Below is a small trained network, with its code and all its weights. Each question gives an input and a class and asks what happens when units are switched off, that is, made to give their printed mean instead of their output.

import numpy as np


def w(rows, s, z=0):
    codes = np.array(rows[::2]) - 128.0
    scale = np.full(codes.shape[1], s)
    scale[-1] = z or s
    return codes * scale


def norm(h):
    return h / np.sqrt((h * h).mean(-1, keepdims=True) + 1e-5)


def f(y):
    return y / 2 * (1 + np.tanh(0.7978845608 * (y + 0.044715 * y**3)))


def log_softmax(a):
    a = a - a.max(-1, keepdims=True)
    return a - np.log(np.exp(a).sum(-1, keepdims=True))


def net(x, mask):
    res = np.array(x, float).reshape(1, 3) / 4 @ E
    u = 0
    for l in range(2):
        y = f(norm(res) @ A[l][:, :-1].T + A[l][:, -1])
        res = res + np.where(mask[u : u + 16], y, B[l][:, -1]) @ B[l][:, :-1]
        u += 16
    return log_softmax(norm(res)[-1] @ U[:, :-1].T + U[:, -1])


A, B = {}, {}
E = w([
[203,147,2,57],'x0',
[241,135,110,212],'x1',
[211,69,195,36],'x2',
],0.0074)
A[0] = w([
[133,109,110,133,52],'0.n1',
[202,136,122,42,149],'0.n2',
[108,148,18,138,137],'0.n3',
[164,107,112,88,157],'0.n4',
[92,137,96,70,61],'0.n5',
[179,141,139,86,61],'0.n6',
[94,119,134,136,84],'0.n7',
[248,127,48,169,114],'0.n8',
[106,127,75,171,76],'0.n9',
[149,131,25,78,2],'0.n10',
[111,155,51,141,85],'0.n11',
[133,119,115,124,41],'0.n12',
[131,130,91,123,110],'0.n13',
[168,115,110,167,75],'0.n14',
[70,118,52,23,70],'0.n15',
[117,125,139,140,100],'0.n16',
],0.016,0.0045)
B[0] = w([
[93,130,139,126,117],'0.n1',
[83,79,65,111,213],'0.n2',
[88,75,72,125,206],'0.n3',
[83,115,91,122,170],'0.n4',
[123,148,161,88,156],'0.n5',
[79,78,136,98,152],'0.n6',
[168,128,143,112,139],'0.n7',
[113,202,174,77,254],'0.n8',
[126,76,150,58,159],'0.n9',
[110,219,1,204,186],'0.n10',
[104,71,119,99,173],'0.n11',
[89,132,133,138,115],'0.n12',
[91,135,106,140,138],'0.n13',
[112,126,164,68,154],'0.n14',
[123,200,184,81,203],'0.n15',
[144,129,127,130,130],'0.n16',
],0.033,0.0093)
A[1] = w([
[72,41,114,147,103],'1.n1',
[115,108,168,142,131],'1.n2',
[104,128,125,117,207],'1.n3',
[93,132,137,101,132],'1.n4',
[124,129,142,145,59],'1.n5',
[111,108,172,145,154],'1.n6',
[129,122,167,202,147],'1.n7',
[139,134,108,130,2],'1.n8',
[99,200,142,107,125],'1.n9',
[163,147,83,114,85],'1.n10',
[124,129,146,152,126],'1.n11',
[254,114,80,52,206],'1.n12',
[128,142,109,162,129],'1.n13',
[124,148,95,178,115],'1.n14',
[176,119,123,113,226],'1.n15',
[89,110,76,121,143],'1.n16',
],0.027,0.0021)
B[1] = w([
[145,56,130,190,198],'1.n1',
[140,122,127,48,172],'1.n2',
[151,123,132,146,183],'1.n3',
[161,141,135,158,218],'1.n4',
[120,138,113,106,131],'1.n5',
[144,125,118,44,179],'1.n6',
[79,146,58,135,197],'1.n7',
[117,122,136,107,119],'1.n8',
[119,160,200,165,247],'1.n9',
[125,107,161,73,137],'1.n10',
[120,133,110,101,143],'1.n11',
[65,134,132,254,131],'1.n12',
[107,118,119,142,127],'1.n13',
[81,103,108,135,133],'1.n14',
[95,134,121,169,133],'1.n15',
[181,64,133,143,228],'1.n16',
],0.039,0.012)
U = w([
[59,147,19,59,143],'0',
[127,201,219,103,147],'1',
[161,3,121,145,126],'2',
[102,134,127,211,199],'3',
[176,170,77,172,2],'4',
],0.016,0.01)

Each question gives the input, the list of numbers given to net, and the class t.
The units are the neurons (one row each of A and B). Each row of codes is followed by its name. A weight is (code - 128) times the scale printed after its matrix; where a second scale follows, it is the last column's (A, B and U).
mask holds one flag per neuron, layer by layer. A switched-off neuron (its flag False) gives its mean, the last column of its row in B, instead of its output. The means were averaged over made-up inputs and are rounded, as every weight is.
A unit's drop is (log p(t) with every unit on - log p(t) with that unit switched off) / (log p(t) with every unit on - log p(t) with every unit switched off).
The circuit of an input: a set's keep is (log p(t) with only the set's units on - log p(t) with every unit switched off) / (log p(t) with every unit on - log p(t) with every unit switched off). Starting from the 12 units with the biggest drops (on a tie, the unit counted first), units are removed one at a time, each time the one whose removal leaves the highest keep (on an exact tie, the one counted first), for as long as the keep stays at least 0.8.
circuit, biggest first: the units of the circuit, biggest drop first
most important unit: the unit with the biggest drop
top k neurons: the k neurons with the biggest drops, biggest first
k most important neurons of layer l: the k neurons of layer l with the biggest drops, biggest first
drop of u: that unit's drop, to one decimal
input [-2,0,-1], class 3: most important unit : 1.n12
input [7,8,3], class 1: top 4 neurons : (0.n8; 1.n9; 1.n7; 0.n14)
input [5,1,-6], class 2: 2 most important neurons of layer 1 : (1.n16; 1.n7)
input [-7,0,-7], class 0: top 4 neurons : (0.n8; 0.n2; 0.n3; 0.n15)
input [4,0,-5], class 2: top 2 neurons : (0.n3; 0.n11)
input [5,5,-7], class 2: top 4 neurons : (0.n3; 0.n11; 0.n15; 1.n16)
input [-6,-5,0], class 0: top 4 neurons : (0.n8; 0.n2; 0.n15; 0.n3)
input [0,-6,-6], class 1: top 3 neurons : (0.n15; 0.n2; 0.n5)
input [-8,8,-3], class 0: 2 most important neurons of layer 0 : (0.n8; 0.n15)
input [3,-2,0], class 3: top 3 neurons : (1.n6; 1.n9; 1.n2)
input [-6,2,3], class 0: top 3 neurons : (0.n8; 0.n2; 0.n15)
input [-7,3,6], class 0: 3 most important neurons of layer 0 : (0.n8; 0.n2; 0.n3)
input [-8,-4,-4], class 0: 4 most important neurons of layer 0 : (0.n8; 0.n15; 0.n2; 0.n3)
input [3,-6,1], class 1: circuit, biggest first : (0.n15)
input [-5,6,-8], class 2: 2 most important neurons of layer 0 : (0.n8; 0.n15)
input [-7,-4,0], class 0: top 2 neurons : (0.n8; 0.n2)
input [-3,2,3], class 3: top 4 neurons : (0.n15; 0.n13; 1.n12; 0.n4)
input [-2,6,5], class 1: top 2 neurons : (0.n8; 0.n3)
input [-5,7,6], class 1: top 2 neurons : (0.n3; 0.n10)
input [2,-5,-7], class 2: top 2 neurons : (0.n3; 0.n8)
input [-7,-2,-8], class 2: circuit, biggest first : (0.n8)
input [-3,2,-2], class 3: top 3 neurons : (1.n12; 0.n8; 0.n3)
input [0,2,2], class 3: 3 most important neurons of layer 0 : (0.n15; 0.n2; 0.n4)
input [-3,-3,-5], class 2: 2 most important neurons of layer 0 : (0.n8; 0.n15)
input [-7,6,6], class 0: 3 most important neurons of layer 0 : (0.n8; 0.n2; 0.n3)
input [-7,2,3], class 0: 3 most important neurons of layer 0 : (0.n8; 0.n2; 0.n15)
input [1,-7,-4], class 1: most important unit : 0.n15
input [-6,6,6], class 0: drop of 0.n3 : 1.1
